Here is a tiny trained network, its code and every weight. The questions are about switching its units off for an input and a class, where a switched-off unit gives its printed mean instead of its output.

import numpy as np


def w(rows, s, z=0):
    codes = np.array(rows[::2]) - 128.0
    scale = np.full(codes.shape[1], s)
    scale[-1] = z or s
    return codes * scale


def f(y):
    return y / 2 * (1 + np.tanh(0.7978845608 * (y + 0.044715 * y**3)))


def log_softmax(a):
    a = a - a.max(-1, keepdims=True)
    return a - np.log(np.exp(a).sum(-1, keepdims=True))


def net(x, mask):
    res = np.array(x, float).reshape(1, 5) / 4 @ E
    y = f(res @ A[0][:, :-1].T + A[0][:, -1])
    res = res + np.where(mask, y, B[0][:, -1]) @ B[0][:, :-1]
    return log_softmax(res[-1] @ U[:, :-1].T + U[:, -1])


A, B = {}, {}
E = w([
[109,166,50,25,66,133,93,182],'x0',
[2,162,157,156,161,125,163,200],'x1',
[94,236,166,68,174,90,90,21],'x2',
[57,8,155,81,150,128,32,110],'x3',
[134,173,132,210,86,140,23,159],'x4',
],0.0056)
A[0] = w([
[125,93,135,53,150,127,222,111,48],'N0',
[80,149,147,135,149,123,137,168,52],'N1',
[153,177,133,148,104,117,171,136,60],'N2',
[100,115,131,149,111,118,148,155,59],'N3',
[148,140,117,134,127,124,134,132,36],'N4',
[111,159,126,122,145,108,116,85,29],'N5',
[94,85,128,116,136,115,83,118,83],'N6',
[104,84,161,96,129,120,93,128,42],'N7',
[161,197,108,139,115,133,162,147,84],'N8',
[103,197,155,112,143,125,105,76,77],'N9',
[139,149,136,142,119,135,78,156,42],'N10',
[122,108,122,95,150,128,175,115,93],'N11',
[129,158,124,187,119,133,54,133,73],'N12',
[92,94,129,118,139,149,85,105,84],'N13',
[155,178,122,145,136,130,158,150,50],'N14',
[125,130,134,128,123,136,127,122,146],'N15',
[134,114,176,170,129,137,147,91,55],'N16',
[158,76,129,169,98,137,146,199,75],'N17',
[22,156,144,152,143,126,161,176,29],'N18',
[143,88,96,159,112,129,134,166,42],'N19',
[139,120,149,114,144,111,107,154,98],'N20',
[132,151,134,175,106,129,66,149,60],'N21',
[125,163,146,106,147,135,113,97,36],'N22',
[149,78,116,127,109,121,150,188,66],'N23',
[112,106,154,192,143,132,148,84,86],'N24',
[254,95,118,100,108,124,90,79,2],'N25',
[120,115,141,171,136,100,139,111,84],'N26',
[137,113,118,129,134,142,141,151,48],'N27',
[107,73,130,119,136,126,72,128,66],'N28',
[110,167,97,52,92,121,108,195,51],'N29',
[110,177,145,102,138,132,109,71,85],'N30',
[130,153,81,64,108,132,103,153,59],'N31',
[118,167,143,110,133,100,110,92,67],'N32',
[142,158,139,164,122,126,60,152,86],'N33',
[152,167,125,142,114,116,160,137,101],'N34',
[121,142,133,135,138,118,130,109,47],'N35',
[136,114,147,205,180,125,133,91,44],'N36',
[151,120,170,158,156,113,132,129,58],'N37',
],0.017,0.0069)
B[0] = w([
[124,92,80,164,51,8,130,126,226],'N0',
[120,149,116,84,133,134,126,56,175],'N1',
[129,114,113,203,140,146,129,87,185],'N2',
[135,130,89,99,131,142,124,110,145],'N3',
[128,119,77,151,82,153,106,77,110],'N4',
[122,108,63,106,110,152,103,134,152],'N5',
[136,138,126,206,154,144,137,106,216],'N6',
[115,128,94,201,115,168,143,92,193],'N7',
[120,132,126,231,151,149,136,114,217],'N8',
[148,109,79,102,181,156,121,188,233],'N9',
[132,100,83,123,53,100,126,104,143],'N10',
[139,126,118,125,97,83,156,144,172],'N11',
[135,104,101,129,85,40,144,122,199],'N12',
[151,133,128,191,152,148,147,110,207],'N13',
[141,116,106,183,123,164,141,82,171],'N14',
[127,115,140,128,145,119,121,123,140],'N15',
[119,103,161,124,76,157,101,125,168],'N16',
[142,129,70,100,187,143,110,199,250],'N17',
[127,192,131,34,159,126,125,6,254],'N18',
[116,89,77,92,142,154,121,137,179],'N19',
[140,125,121,133,121,140,145,120,127],'N20',
[129,115,109,116,87,53,148,118,182],'N21',
[103,99,63,113,106,151,105,129,151],'N22',
[128,112,81,112,155,163,114,180,206],'N23',
[125,120,186,120,89,159,115,163,200],'N24',
[114,199,141,28,150,147,125,2,237],'N25',
[132,126,148,119,101,150,113,133,149],'N26',
[117,99,80,133,99,155,117,118,121],'N27',
[129,126,122,216,140,164,142,106,220],'N28',
[131,112,218,111,47,176,103,159,228],'N29',
[129,114,83,103,165,148,131,188,216],'N30',
[116,104,197,116,77,178,115,146,192],'N31',
[127,104,81,106,141,146,118,160,178],'N32',
[122,115,112,132,98,50,140,130,189],'N33',
[117,111,127,184,150,148,148,112,180],'N34',
[114,106,81,120,89,159,96,93,115],'N35',
[122,122,166,122,40,189,127,161,200],'N36',
[124,120,144,126,80,157,109,131,148],'N37',
],0.036,0.0059)
U = w([
[127,98,88,101,168,165,99,198,74],'0',
[139,126,150,218,150,167,146,116,182],'1',
[115,178,147,76,138,140,118,79,204],'2',
[121,105,211,123,73,172,96,181,122],'3',
[129,100,124,132,89,47,144,152,254],'4',
[156,195,254,131,239,68,151,225,29],'5',
],0.0074,0.0017)

Each question gives the input, the list of numbers given to net, and the class t.
The units are the neurons (one row each of A and B). Each row of codes is followed by its name. A weight is (code - 128) times the scale printed after its matrix; where a second scale follows, it is the last column's (A, B and U).
mask holds one flag per neuron, in row order. A switched-off neuron (its flag False) gives its mean, the last column of its row in B, instead of its output. The means were averaged over made-up inputs and are rounded, as every weight is.
A unit's drop is (log p(t) with every unit on - log p(t) with that unit switched off) / (log p(t) with every unit on - log p(t) with every unit switched off).
most important unit: the unit with the biggest drop
k most important neurons: the k neurons with the biggest drops, biggest first
drop of u: that unit's drop, to one decimal
input [0,-4,-8,-8,2], class 0: most important unit => N17
input [-6,-3,-6,-3,7], class 4: 3 most important neurons => [N12, N21, N33]
input [-7,6,3,5,6], class 3: 3 most important neurons => [N36, N24, N25]
input [8,-4,7,3,6], class 3: 3 most important neurons => [N29, N31, N17]
input [-5,-2,6,-6,3], class 0: 2 most important neurons => [N9, N30]
input [8,-5,3,8,5], class 1: 3 most important neurons => [N28, N6, N13]
input [7,-4,3,7,7], class 1: 4 most important neurons => [N28, N6, N13, N7]
input [8,-5,-5,-5,4], class 3: 2 most important neurons => [N29, N31]
input [6,4,4,3,7], class 4: 2 most important neurons => [N12, N33]
input [-5,0,7,-4,7], class 0: 4 most important neurons => [N9, N30, N0, N32]
input [0,5,-5,-5,3], class 0: 2 most important neurons => [N17, N25]
input [-5,-6,5,1,0], class 2: 3 most important neurons => [N25, N17, N23]
input [2,-7,-1,0,7], class 2: 2 most important neurons => [N25, N0]
input [3,-3,7,8,-2], class 1: most important unit => N6
input [-8,7,5,3,-3], class 3: drop of N25 => 0.7
input [6,4,-5,8,3], class 1: drop of N16 => 0.0
input [-1,-5,-2,0,0], class 2: drop of N25 => 0.8
